Below is a small trained network, with its code and all its weights. Each question gives an input and a class and asks what happens when units are switched off, that is, made to give their printed mean instead of their output.

import numpy as np


def w(rows, s, z=0):
    codes = np.array(rows[::2]) - 128.0
    scale = np.full(codes.shape[1], s)
    scale[-1] = z or s
    return codes * scale


def f(y):
    return np.maximum(y, 0)


def log_softmax(a):
    a = a - a.max(-1, keepdims=True)
    return a - np.log(np.exp(a).sum(-1, keepdims=True))


def net(x, mask):
    res = np.array(x, float).reshape(1, 6) / 4 @ E
    y = f(res @ A[0][:, :-1].T + A[0][:, -1])
    res = res + np.where(mask, y, B[0][:, -1]) @ B[0][:, :-1]
    return log_softmax(res[-1] @ U[:, :-1].T + U[:, -1])


A, B = {}, {}
E = w([
[68,31,131,26],'x0',
[163,25,218,213],'x1',
[128,129,131,127],'x2',
[129,127,126,128],'x3',
[2,129,104,205],'x4',
[127,129,128,128],'x5',
],0.0081)
A[0] = w([
[94,176,99,253,166],'N0',
[25,55,138,130,100],'N1',
[31,194,68,92,174],'N2',
[199,75,122,52,184],'N3',
[141,192,94,45,175],'N4',
[241,196,136,159,210],'N5',
[137,218,82,84,255],'N6',
],0.017,0.0053)
B[0] = w([
[103,235,219,143,246],'N0',
[235,104,59,151,230],'N1',
[20,47,90,94,242],'N2',
[164,123,179,33,213],'N3',
[169,204,71,94,224],'N4',
[110,35,103,251,249],'N5',
[109,202,29,145,242],'N6',
],0.026,0.014)
U = w([
[188,162,4,189,204],'0',
[132,8,170,199,93],'1',
[158,221,84,8,86],'2',
[182,82,244,53,128],'3',
[19,213,118,121,5],'4',
[152,197,254,126,207],'5',
[41,19,59,86,143],'6',
],0.0065,0.0032)

Each question gives the input, the list of numbers given to net, and the class t.
The units are the neurons (one row each of A and B). Each row of codes is followed by its name. A weight is (code - 128) times the scale printed after its matrix; where a second scale follows, it is the last column's (A, B and U).
mask holds one flag per neuron, in row order. A switched-off neuron (its flag False) gives its mean, the last column of its row in B, instead of its output. The means were averaged over made-up inputs and are rounded, as every weight is.
A unit's drop is (log p(t) with every unit on - log p(t) with that unit switched off) / (log p(t) with every unit on - log p(t) with every unit switched off).
The circuit of an input: a set's keep is (log p(t) with only the set's units on - log p(t) with every unit switched off) / (log p(t) with every unit on - log p(t) with every unit switched off). Starting from all 7 units, units are removed one at a time, each time the one whose removal leaves the highest keep (on an exact tie, the one counted first), for as long as the keep stays at least 0.8.
units of the circuit, in order: the units of the circuit, biggest drop first
most important unit: the unit with the biggest drop
k most important neurons: the k neurons with the biggest drops, biggest first
drop of u: that unit's drop, to one decimal
input [6,0,5,-7,2,6], class 6: units of the circuit, in order => N4
input [-1,1,8,4,5,-3], class 5: units of the circuit, in order => N6, N0
input [1,1,2,8,-7,4], class 3: 3 most important neurons => N3, N2, N6
input [3,-4,3,-1,0,1], class 2: 3 most important neurons => N5, N4, N6
input [4,-1,-4,1,3,3], class 6: 3 most important neurons => N2, N6, N4
input [0,-6,-2,4,1,-8], class 4: 3 most important neurons => N1, N2, N5
input [8,-8,3,-2,0,0], class 2: 4 most important neurons => N4, N5, N6, N3
input [4,0,-8,-8,-1,7], class 2: 2 most important neurons => N5, N2
input [-6,5,4,-8,1,8], class 5: 3 most important neurons => N0, N2, N1
input [1,8,-3,3,0,-5], class 3: units of the circuit, in order => N6, N5
input [-1,-8,-1,7,3,6], class 4: 2 most important neurons => N2, N6
input [1,-8,-1,2,-2,-3], class 2: 3 most important neurons => N4, N5, N1
input [-8,-2,6,-5,1,4], class 4: 2 most important neurons => N0, N1
input [0,4,-6,6,-4,7], class 1: most important unit => N0
input [3,-5,-3,-4,2,5], class 6: 2 most important neurons => N2, N0
input [-3,3,-5,2,-1,-5], class 1: 2 most important neurons => N6, N4
input [-2,5,-1,3,1,8], class 5: 2 most important neurons => N2, N6
input [3,7,1,4,-2,-6], class 3: 2 most important neurons => N6, N5
input [-6,6,5,-6,-6,7], class 1: drop of N5 => 0.1
input [-4,-7,-4,2,8,-1], class 4: units of the circuit, in order => N0
input [-2,8,-7,-8,7,0], class 5: drop of N0 => 0.6
input [2,-8,-6,3,-4,-3], class 2: drop of N4 => 0.9
input [5,0,-6,-5,-8,-7], class 2: drop of N4 => 0.4
